(in the rows, 128 means zero)
Each row is followed by its class.
[159 110 128  89 104 156 121  99 120 161  95 169  99  92 134 133 157 160
 120 102 141 163 103  88 116 148 138 125 108 122 169 114 130 101  86 137
 115 113  45  98 117 132 156 107 102 122 183 136 139 122 104 138 153]
T
[137 131 119 133 111 110 147 112 122 118 127 136 125 133 142 158 117 119
 128 138 117 164 109 150 125 119 131 144 119 139 145 118 130 114 132 139
 134 114 127 133 113 118 142 155 107 124 138 126  95 140 160 121 166]
Y
[125 143 139 140 171 230 117 122 169 154  87 158 132 125 102 168 179 141
 147 146 120 173 127  86  73 120 156 167 102 131 125  95 115 117 160 183
 120 122 175 151 153  99 170 161 144 115 152 148 172 195 153 124 162]
K
[130 169 135  99 119 205 151 119  74  97 102 133 139 161 126 121 164 117
 151 160 101 134 128  90 152 112 191 145 154  78 175 197 147 133 138 166
 149 106  61  66 147  95  93 158 151 140 176 186  91  71  90 140 121]
K
[125 120 144 103 110 138 124  56 150 172  39 137 130 166 169 182  70 123
 136 130 114 195 149 155 142  93 102 133 152  81 106 150 152  94 108 121
 151 128 129  73 101 121 178 213 171  86 225  86  91 133 156  94 138]
T
[ 92 173 121 103 125 205 132  69 225 137 127 162 118 160 113 184 176  83
 158 172 114 214 172 190 143  70 161 119 208 155 155 147 111 122  99  82
 102 144 121 125 141  69 191 143 144  88 114 119 151 126 132 154 203]
J
[105 142 141 104 127  86 138 113 151 151 134 132 166 145  94 196 228 114
 167 122 145 156 182 213 206 140 108 120 185  95 167 122 115  78 125 151
 133 148  66 119 153 101 140  74 174  88 172 150  67  90 116 145 132]
W
[172 114  87 116 110 140 152 122  99 140  98 170  97 173 185 147  49 152
 116  84 113 141 126 150 175  96 124 149 178 194  80 119 196 144 160 109
 117 145  57 132 117  55  83 188 117  78  86  88 128 147 195 154 142]
Y
[132 137 115  81 153 152 112 124 149 152  96 160 126 114 156 120 142 167
  90 167 120 126 174 106 108 108  68 126 160 107  47 152 120 142 135 160
 171 115  89 138 134 131 168 171 137 110  63 116 205 120  72 168 144]
T
[184 119  81 128 142 167 180 135  99  94 133 234  78 109 132 153  97 110
 120 152  92  95 108 148 139 104 140 137 102 168 150  85 104 128  80 151
 141 113  66 127  97 157 127 175  94 134 142  94  70  98 158 140 135]
W
[154 106 102 152  98 151 151  92 183 156 118 163 130  83 121 121  59 104
 105  94 118 146  90 159 118 111 132 121 111 143 146 108 146 133 121 141
 151 140  66 139 123 102 194 185 114  88 111 116 171 137 121 117 146]
W
[128 117 119 139 103  98 131 107 104 107 131 135 121 117 141 142 134 125
 146 115 121 140 112 162 109 117 125 141 134 137 126 120 130 111 129 134
 145 130 128 122 109 118 136 160 119 134 142 125  87 134 135 108 137]
U
[157  71 131 140 154  87 152 159 117 137 156 172 120 131 140 134 117 104
 132 122 137 106 100 179 149 170 140 104 137 108 153  73 160 156 175  92
 155 115  81 132 132 100 118 129  88 104 113 154 163 114 109 159 100]
Y
[132 127 116 159 129 108 143 141 124 118 117 142 113 105 131 109 126 108
 163 115 118 135  94 154 139 120 129 139 131 132 110 106 125  97 134 133
 139 119 118 121 111  94 120 162 116 137 157 130  99 158 138 111 151]
L
[129 115 109 144 111 112 173 109  66  97 138 164 112  95 154 122 155 100
 142 157 132 161 131 182 114 148 141 108 179 171 179 118 118 122  96 109
  93 127  81 123 108 169 134 140  93 102 124 152 117  85 103 157 105]
G
[127 105 110 115  88 143 154  53 158 140 101 171 155 104 130 121  67 101
 111 104  98 126 187 130 108 105 109 112 132 100 143 103  79 109 114 111
 115 144 129 123 114 127 167  92 117  98 186 105 111  88 125 110 132]
J
[113 148 131 126 117 125 122 139 130 114 122 138 116 136 139 136 119 111
 143 131 139 125 117 144 121 112 138 135 122 119 141 100 114 110 106 140
 130 111 142 126 121 113 125 168 129 125 155 142  94 146 144 113 150]
H
[134 152 160 157 109 143 102  87 138 146 101 152 140 108 130 174 172 126
  89 108 139 107 164 122  83 119 115 110 120  77 115  88 191 106 183 112
 132 113  80 112 109 151  96 131 121  67 169 166  87 152 149 134 138]
C
[110 181 131 135 136 209 165 119 108 130 125 147  63  86 153 136 107 125
 167  90 151 142 120 115 122 114 161 143  98 141 125 135 121 168 157 184
 118 144 182 107 138 132 113 180 114 156 162 121  92  86 103  95 147]
U
[ 59 136 147  85 189 116  56 181 160 160 140 118 136 127  99 174 136 160
  90 157 129 145 154  64  76  93  99 123  99 133  81 111  89 134 182 142
 140 123 140 127 183 159 164 176 155 129  52 132 164 184  91 177 189]
C
[133 213 143 122 118 134 107 118 188 102 153 166  79 137 146 159 153 176
 128 176 116 147 136 178 115 120  96 130 158 128 114 184 157 188 165 110
 109 161 113 106 154 148 127 184  88 139 154  70 211 105 146 162 170]
K
[133 102 114 143 113 138 158 128  96 119 105 148 115 124 160 133 146 126
 129 125 132 136 109 164 134 131 135 156 125 141 109 110 117 116 125 155
 153 110 121 133  94 118 141 162 133 126 154 125  93 144 165 122 136]
T
[119 125  77  68  99 204 120 102 112 156 122 100 118 153 152 133  58 120
 123  43 108 168 173 103 168 136 150 143 180 131 140 163 137 126  52 144
 106 128 199 115 163 165 149 112 139 133 114  78 110 147 100 129 132]
H
[126 172 117 117 179 169  73 171 176 120 112 166 100 133 160 117 113 178
 172 182 159 135 105 121  92 113  40 109 104 151 109 106 145 122 127  81
 119 116 113 145 123 143 106 155 142 135 114 117 183 156 126 121 126]
H
[190 176 140 117 137 141 157 118  92 122 107 157  70 129 116 109 118 116
 183 132 160 164 114 119  86 135 116 121 106 153 116  69 137 126  85 124
 100 139  68 147 104 116 151 136 158 126 151 109 102 167 144 106 146]
A
[148 192 127  94  96 133 124 119 112  91  78 169 120 125 138 148 133 130
 169 112 131  98 131  83  56 138 180 134 105 127 148 106 137 103  83 144
 130 125 122  87 133 116 136 179  92 126 134 121 120  99 133 143 178]
H
[ 83 110 133 120 169 180 111 198 112 110 183 131 137 141 139  82 140  85
 130 107 175 108 147 171  95 107 187 126 115 134 160 161 123 118 180 132
 115 119 123 128  99 120 132 128 120 122 128 168  86 182 109  96  84]
A
[118 134 116 129 102 128 132 124 132 103 105 161 109 155 138 135 126 130
 139 145 125 133 109 144 137 114 131 151 130 131 114 130 133 103 136 157
 160 122 119 122 111 105 128 145 127 125 133 137  92 162 144 100 162]
W
[117 158 127 173 107 112 114 114 167 106 150 178 153  68 151 161 177 124
 114 211 132 122 130 107 124 156 122 117 139 122 103 135 132 156 135  69
 128 157 114 136  99 148 155 101 110 142 147  75 173  86 106 179 176]
J
[ 75 208 157  76 180 221 137 174 117 151 179 136  72 126 176 143 155 100
 135 140 161 166 174 136 118 140 185 145  91 151 125 116  96 165 132 122
  86 160  85 124 136 107 112 144 166 110 184  99  81 114  69 151 150]
A
[158 193 142 117 158 223 148 108 160 132 129 123 117  82 112 117 136 123
 152 144 153 104 125  55  63 149 143 111  89  98  81  94 157 117 125 148
 155 124 109 149  95 149 134 111  87 139 109 102 169 132  57 132 125]
A
[154 116  98 115  92 124 120 110 144 133 204 106 105 116 120  40  69 107
 177 101  79 103 101 121 119 134 114 115 188  94  84 139 159 164 115  72
  93 164  83 124 143 117 122 135 130 114 147  47 161  81 120 149  95]
L
[107 152 103  91 143 164 141 131 149 147 102 128  97 111 130 145 101 134
 108 190  90 124  74 153 116 126 115 129 100 119  80  73  71 144  86 142
 216 119 130 115 116  82 101 172  54 146  62 113 126 138  95 133 163]
W
[ 89  33 103 104 130 159 135 157 183 130 150 162 122 110 130 110  68 132
 153 142 107 137 106 151 120 136 129 110 102 156  97 101 126 148 159 151
 163 143 122 156 116 106 183 164 158 110 112 116 178 121  79 106 109]
W
[115 128 108 134 118 138 146 125 125 130 126 127 133 116 169 115 146 127
 128 124 142 154 110 157 127 118 116 165 128 130 144 113 115 120 121 145
 147 119 147 132 116 121 148 155 143 131 152 132  94 153 163 113 144]
T
[ 80 143 118  74 103 213 150 100 163  99 144 160  72  78 133 138  82 158
 204 141 117 163  89 159  75 137 182 132 103 138 125  77 139 137 115 162
 166 149  55 146 122  91 127 198 116 139 145 105 123 108  48  71 195]
G
[161  95 121 135 104 113 106  95  40 100 118 205 171 106 135  91 152 110
 124 130 135 146 150 161  93  70 123 122 108 131  88 133  53  92 114 137
 131 138  79 112 110  77 160 176 125 126  67 137 120 114 129 116 177]
U
[122 140 140 140 117 143 131 123 106 110 115 146 119 143 139 153 121 121
 150 136 146 154 113 130 111 117 154 145 126 135 128 119 129 101 124 144
 137 136 133 120  93 113 119 149 124 133 141 124  83 171 160 120 156]
A
[126 165 104 141 124 152 161 140  24 102 132 153 111 114 123  59 196  26
 135 137 198 146 142 200 184 100 156 141 201 103 178  94 124 153 122  91
  49 128  78  99 173 153 102 106 128 113 172 166  97 136 122 113 155]
J
[110 174 124 146 154 191 159 155 126  80 154 136 113 121 138 110 155 143
  98 114 140 139 118 174 110 108 199 151  85 165 157 105 120 140 145  97
 142 135 116 133 161  56 124 130  84 136 108 145 148 177 112 144 146]
K
[126 125 120 142 181 146 201 157 118  71 140 137  49 125 108 134 178 154
 115 120 143  84 126 122  81 152 171 126  49 142  92  37 138 124 142 130
 176 131  12 110 177 103 137 203 140  98 141 206 161 136 131 101 151]
W
[127 151 143  46 176 145 138 137 155  84  88 136 119 138  84 156 180 154
 118 159  85 131 148 120 114  48 121 129 103  93 134  63 161 137  96 165
 101 109 111 125 132 111 150 111 144 118 185 175  74 185 116 146 140]
K
[147 206  83 160 138 166 182 167 104  72 115 110 127 119 140  96 139 111
  97 151 129  91 168 107  53  81 133 136  84 154 126 120 120 132 115 123
 169 120 106 146  80 143 123 189  79 151  65 114 114 143 175 151 135]
A
[ 92 124 130 109 107  84  99 133 185 122  87 147 155  79 123 126 164 117
 114 134 135 115 120 146  85  91  67 126  84 120  98  51 165 121 161 134
 125 126 149 108 100 107 141  95 109 106 139 143 115 157 110 108 194]
C
[122 147 111 127  91 128 135 133 142 108  98 151 111 136 141 139 123 119
 161 145 112 131 103 137 129 136 134 139 126 129 110 110 130 104 121 157
 154 122  90 123 110 108 128 161 128 117 131 140  96 148 128 110 162]
W
[132 131 123 139 124 133 136 126 148 106 123 133 137 130 128 119 115 111
 136 122  95 145 114 142 116 109 123 156 113 133 121 118 136 111 139 153
 138 122 122 115 126 117 134 155 127 125 153 135  93 165 160 114 165]
K
[114 190 135 164  51 109 177  92  88 136 122 115 102  85 137 144 190  86
 143  91 157 129 131 143 145 136 157 159 161 128 107 106 135 113 159 171
 105 131 210 155 147  73 147  72  96 123 185 126  61 155 116 109 118]
U
[125 152 121 124  90 178 135 108  98 123 137 101 118 108 115  76 125  85
 135 125 178 159 130 118 134 121 125 127 113 142 151 150 135 115  90 155
 115 160  79 107 117 160 130 137 142 121 108 113 180  87 133  98 158]
A
[111 138 110 120 114 138 149  98 128 115 101 138 130 122 148 146 122 117
 138 152 116 141 111 147 109 132 140 137 149 149 115 122 103 110 138 121
 140 125 122 117 113 119 138 147 112 127 143 138 100 147 144 120 162]
J
[110 134 131 149 127 122 130 138 128 104 136 125 107 116 118 113 148 114
 149 116 129 127 107 153 131 110 133 139 113 131 110 118 131  96 130 132
 128 132 107 125  96 105 122 152 124 127 171 122 120 150 135 109 144]
L
[ 96 121 141 110 169  93 102 146 188 116 126 166 134 113 124 160 143 119
 133 164 106 115 156 170  89  90  83  84 131 141 102 106 135 113 145  90
 151 134  59  94 114 135 130 211 132  73 117 141 173  70 100 184 134]
L
[139 144 122 104 145 166 174 145  74  80 123 161  59 136 161 115 161 162
 126 159 143 123  95 153 166 115 172 125 107 142 149  65 129 164 109 113
 117 140 138 144 100 106  97 107 138 146 195 142 125 143 135 141 108]
L
[133 164 113 144 132 160 162 123  83 101 122 170  59 140 137 173 140 132
 105 124 158 123 160 187 114 127 126 121 150 164 124  67 114 143 152 111
 122 104 134 134 140 163 101 165 114 124 132 143 120 151 113 114 125]
C
[130 109  71  95 122 105 119 155 120 121 154 140 160 108 189 100 105 163
  72 187  94  97 129 113 150 119 178 162 178 161  84 179 131 122 178 119
 121 132  56 110 176 111 115 189 147 118 133 100  87  93 123 144 112]
W
[151 163 125  68  61 140  96  99 156 148 109 125 148 159 149 129  52  65
 166 133 105 107 147  40  97 143 161 131 162 144  72 153 124 117  99 168
 104 128 159 106 107 143 138 211 142 122  61  90 145  93 117 139 138]
A
[134 136 122 149 126 141 131 110 109 116 119 145 106 134 131 140 122 121
 135 125 116 136 105 153 127 119 117 140 127 122 130 114 124 108 128 131
 139 112 120 107 113 122 115 141 118 134 136 128  90 160 145 100 162]
C
[109  98 152 141 166 151 130 149 179 131 150 171 100  74  64 102 137 111
 162 125 134  69  60 113  96 100 123 119  46 127 117 107 124  90 178 151
 170  97  70 106 147  26 129 173 113 139 148 184 160  99  98  76 111]
L
[139 133 124 167 153 199 114 137 130 157 118 153 108 163 168 176 110 155
 114 157 112 149 151 144 203 144 139 104 124  96 117 150 109 115 161  85
 141 129  61 126 147 105  65 103 123 106 133 120 125  97 173 158 129]
Y
[ 98 168 121  57  93 198 142  51  88 161 116 144 136  94 164 190 121 150
 120 109 122 140 123 110 153 144  99 165 133 124  85 193  98 130 100 191
 152 149 129  98 151  41 149 218 131 155 120 120 150 143 108  74 143]
J
[151 146  92 153 115 153 188 124  85 110 118 178 126 104 195  87 130 125
 186  75 136 106 213 162 140 153 158 113 187  93 118 145 161 130 208 141
 126 137  98  99 166 151  75 166 107 122 140 164  46  82 157 105 128]
G
[113 173 128 156  98 188 126 135 137 125 153 156 104 103 167 107 127  98
 110 149 166 103 109  41 161 115 197 160 125 128 164 157 122 102 109 166
 142 113  91 114 128 117 124 165 153 125 145 164 114  96 116 103 156]
T
[ 69  86 139 121 173 155 138 131 119 158 110 164 100 152 150 147  93 144
 130  90 137 178 195 181 115 145 134 100 126 122 124  84  73 129 171  56
 157 153 133 106 181  88 116 124 131  95 135 157 111 165 139 126 143]
J
[127 146 106 138 125 117 133 130 135 111 109 152 122 124 147 121 117 125
 132 146 128 121 102 148 116 121 120 154 126 135 115 111 129 110 128 146
 151 127 124 119 109 125 120 155 111 121 129 129  91 153 138  98 152]
W
[118 144 122 139 125 128 128 131 127 106 117 142 132 123 140 131 129 121
 152 143 140 132 101 138 127 107 130 142 132 119 156 110 122 100 105 146
 133 114 150 121 117 117 129 155 125 131 157 145  96 142 145 112 151]
H
[152 121 118  85 153 159 161 113 112 126 102 173 115 121 144 127 193 105
 142  95 132 116 131 182  95 120 146 170 106 132 155  49 166  97  83 143
 171 115  78 114 131  61 133 162 134  81 131 152  73 150 185 108 152]
T
[ 66 135 136 113 109  84  66 151 183 170 125 146 133 151 109 172  46 129
 104 107 153 115 133 103  74  98 160 156 208 166 130 115 109 158 148 147
 120 159 161 138 164  50 136 177 140  87  61 138 162 156  90 155 131]
A
[115 104 107  80 137 180 130  97 172 155 103 177 142  72 162  90  53 108
  94 145  81 112 163 155 115  99 136 129 141  95 131 120 130 141 148 160
 141 151 181 151 139 143 158  85 103  83 130  89 101 142 164 126 138]
J
[121 150 110 138 119 142 148 110 124 117 125 140 115 132 159 121 138 130
 149 136 135 147 132 159 128 129 152 141 138 146 143 138 124 104 134 139
 135 138 103 135 110 118 127 141 119 130 131 131  88 142 167 100 161]
G
[108 113 130 109  94  96  70 117 159 110 152 145 115 117  94 182 171 170
 137 127 128 135 120 163 113  80 129 109 156 143  88  97 128 110 136 122
 109 130  91 137 157  83 115 157 132 123  96 166  94 157 139 122 157]
U
[131 167 152 128 173 151  56 123 144 118  93 214 159 104 148 138 130 123
 165 191 141 137 113 148  80  89  55 117 116  98 132 133 117  83 115 118
  83 108 142 124 131 143 155 112 139  97 158 122 118 142 116 140 123]
H
[112 141 122 122 123 138 142 107 138 117 123 148 122 123 144 138 111 118
 140 149 134 132  93 145 101 126 145 141 130 151 139  95 112 128 139 110
 142 135 136 136 105 112 134 141 113 129 143 128 109 163 155 120 156]
J
[106 190 133  22  74 163 114  96 184 190 149 109 109  75 141 124 121 109
 149 164  88 172 109  88 108 185 209 130 176 158 140 196  74 135 128 139
  82 102  69 117 174  82 156 159  99 151 135 111 129  74   4 140 152]
J
[148 124  85 124 153 196 154 137  50 172  98 134  64  96 184  78  97 117
  98 108 149 169 146 164 131 130 140 122 147 156  99  93 101 189 123 109
 101 154  84 108 133 139 103 189 122 104 139 119 150 106  93 109 128]
U
[100 130 113 125  99 120 148 126 114 111 116 124 127 128 151 132 141 126
 138 130 130 148 127 158 138 119 146 138 127 141 144 131 133 111 140 149
 142 128 113 130 103 125 126 153 109 141 127 141  85 150 155 115 160]
G
[161 139 130 109 162 226 173 101  45  86 146 203  62  99 148  75 112 145
 161  75 129 134 155 178  93 112 230 156 101 101 142 115 158 151 119 165
 110 171 104 135 120 135 109 148  57 129 134  55  80 148 171 102 174]
G
[127 146 144 178 169 205 122 161 147 110 112 225  81 165 121 146 116 123
 133 133 126 124 170 126 134  97 106 139  98 146 142 132 140 108 188 123
 135 103 127 150 163 121 113 103 136 111 142 131 143 160 155 141 108]
K
[ 98 147  83 126 192 157 141 184 103  86  98 144 100 147 136 212 140 182
 116 176 120 178 158 137 109  95  99 123 118 157 143  94 153 159 105  86
 146 135 168 154 132 166 153 124 125 133 110  95 115 176 149 177 142]
Y
[141 148 107 125 108 210 183  90 106 182 122 104 112 106 138  84 126  88
 142  93 134 206 140  43 111 112 190 138 132 195 129 156 112 114 125 168
  94 111  97 137 102 107 164 193 128 128  98 158  90 141 122 117 164]
G
[121 123 118 143 117 135 153 121 140 115 117 150 117 121 168 125 134 131
 137 116 145 126 110 150 114 118 115 157 117 140 113 104 136 116 138 143
 159 118 138 125 102 107 141 161 138 121 157 138  95 144 161 101 143]
T
[134 144 125 132 122 138 134 134 116 108 109 144 124 142 146 142 128 113
 143 146 134 137 121 153 101 123 148 136 124 130 114 102 118 119 131 136
 135 129 117 122  98 123 116 150 127 130 134 133  82 158 159 128 158]
A
[127 189 152 130 100 148 113 117 207 197 103 164  85 139 136 158  38 144
 130 102 151 105 139  99 114 160 112  89 122  94 116  98  61 162 161 127
 140 150 131 130 178  69 117 103 122 120 117 153 184 105  95 140 124]
A
[109 158 148 144 146 152 100 135 166 105 127 134 123 121 109 158 237 146
 131 178 119 134 159 119 128 115 132 127 103 122  54 153 146 104 124 117
 143 128  91 143 109  64 139 171 154 135 115 118 189 131 110 137 156]
L
[120 125 123 151 119 141 138 110 120 116 125 148 109 126 125 151 140 125
 124 135 117 134 102 150 111 118 118 135 121 132 135 101 112 110 142 139
 151 112 124 114 116 117 122 144 113 127 128 149 106 152 151 114 165]
C
[ 98 154 103 142 137 170  90 112 143 126 103 170 150  85 131 173 140 156
 112 181 170 136  84 136 126  67  85 154 148 142 144 102  93  91 100 172
 122 135 155 127 137 120 131 169 120 118 134 144 163 142 154 109 173]
H
[109  83 112 132 135 150 188 134 102 100 105 168 137 149 130 176 120 134
 164  88 124 155 139 127 125  71 146 120 161 153 149  55 110 137 112 134
 149 130 133 117 117 120 140 187 135  96  82 166 112 108 146 225 135]
T
[113 137 134 142 104 124 137 128 123 112 134 142 113 133 146 134 145 111
 144 135 141 146 107 146 139 122 133 144 123 134 149 109 122 105 111 137
 130 114 143 129 115 108 126 146 128 129 161 140 103 139 148 122 158]
H
[129 247 145 150 148 202 119 144 154 110 127 170 102 138 152 137 127  78
 144 202 122  97  99 143 115 109 102 149  95 132  44 108 103 130 162 146
 165 117 114 133 132 107  98 191 105 120  83 109 160 152 139 151 180]
K
[118 148  80 115 136 194 152 146 149  94 109 142 113 135 129 132 122 109
 171  85 109 112 156 138 133  74 102 113 124 115 114  66 104 108 119 149
  97 123 147 138 152 146 149 178 150 115 138 163 144 177 157 126 128]
L
[140  76 100 104 163 180 167 100 103 157 129 157 146 161 139 154 136 139
 113  91 107 161 179 141 131 106 174 130 162  91 185  48  61 129 139 123
 137 119 174 115 157 114 138 156 130 126 140 171  98 166 141 134 141]
C
[123 233  95 112 100 140 171 141 108  79 133  77 132  83 124 113 130 130
 113 142 135 100 102 139 137  79 200 135  89 163 154 152 139 140 129 133
 116 126  54 132 157 123 115 153 108 174 112 110  41  84 151 144 149]
G
[115 162 129 146 143 155 181 141 120 111 109  91 122  46 119 101 116 142
 101 145  72 134 163  81 108 125 151 139  55 127 147 158  91 133 117 194
 121 134  94 103 172 135 133 182 133 133 178 142 102  46 126 117 124]
K
[160 165 113 113 173 196 132 149 195 155 173 165  87 103 146  81  34  80
 167 110 135 141 105 108  55 137 110 106  85 161 160  72 140 153 104  61
 105 129  59 148 141 127 166 140 154 108 125 106 139 142  76 127 109]
A
[122 175 110 142 111 151 148 148 176  99  75 149 147 118 130 209 118  98
 188 167 103  84 106 136 120 136 138 112 117  98 105  96 146 140 140 147
 164 136 143 102 152 110 132 160 137 134 122 127 107  84 162 172 143]
A
[122 138 161 106 156 158 114 111 109 117 129 157  88 129 128 162 126 147
  73  91 128 121 195 100 105  94 155  97  75 141 116 119 111 141 104 132
 129 137 102 117 128 149 119 118 144  99  87 165  99  90  99 169 135]
U
[131 152 123 126 105 141 139 125 127 101 108 139 124 125 137 151 140 118
 149 153 132 142 113 128  88 117 141 146 116 146 112 101 129 103 124 157
 138 118 120 136  90 113 127 170 126 137 133 136  88 165 156 116 160]
A
[188  88  88  46 117 101 144 113  78 145 124 130 140 122 162  75  81 105
 137 137  84 161 178  78  95 172 173 130 163 156  65 118  90 145  85 145
  87 116 124 119 125 136 158 185 147 126  96 101  96  73  70 110 151]
Y
[135 136 135 148 107 187  97 113 192  93 180 157 129 101 103 151 125 155
 140 111  94 125  81  96 109 132 161 123  82 118 185  97 157 133 103 104
 127 131 129 128 172 121 100  91 106 142 114 154 117 139 165 155 142]
K
[ 63 144 133 119  63 110 111 153 154 128 130  78 125 147 136 123 111 116
 136  68 118 147 175 152 144 138 210 159 161 100 142 133 143 161 136 125
  83 189 147 114 186  73 103 108 127 106 127  81 130 113 139 165 164]
A
[114  75 113 106 148 206 158 130 118 124  97 196 107 145 131 183 144 150
 174 126 111 143 151 153 118 105 142 102 112 138 120  47 128 106 149 124
 162 135 125 124  98  72 136 156 133 101 145 135 112 162 153 117 140]
C
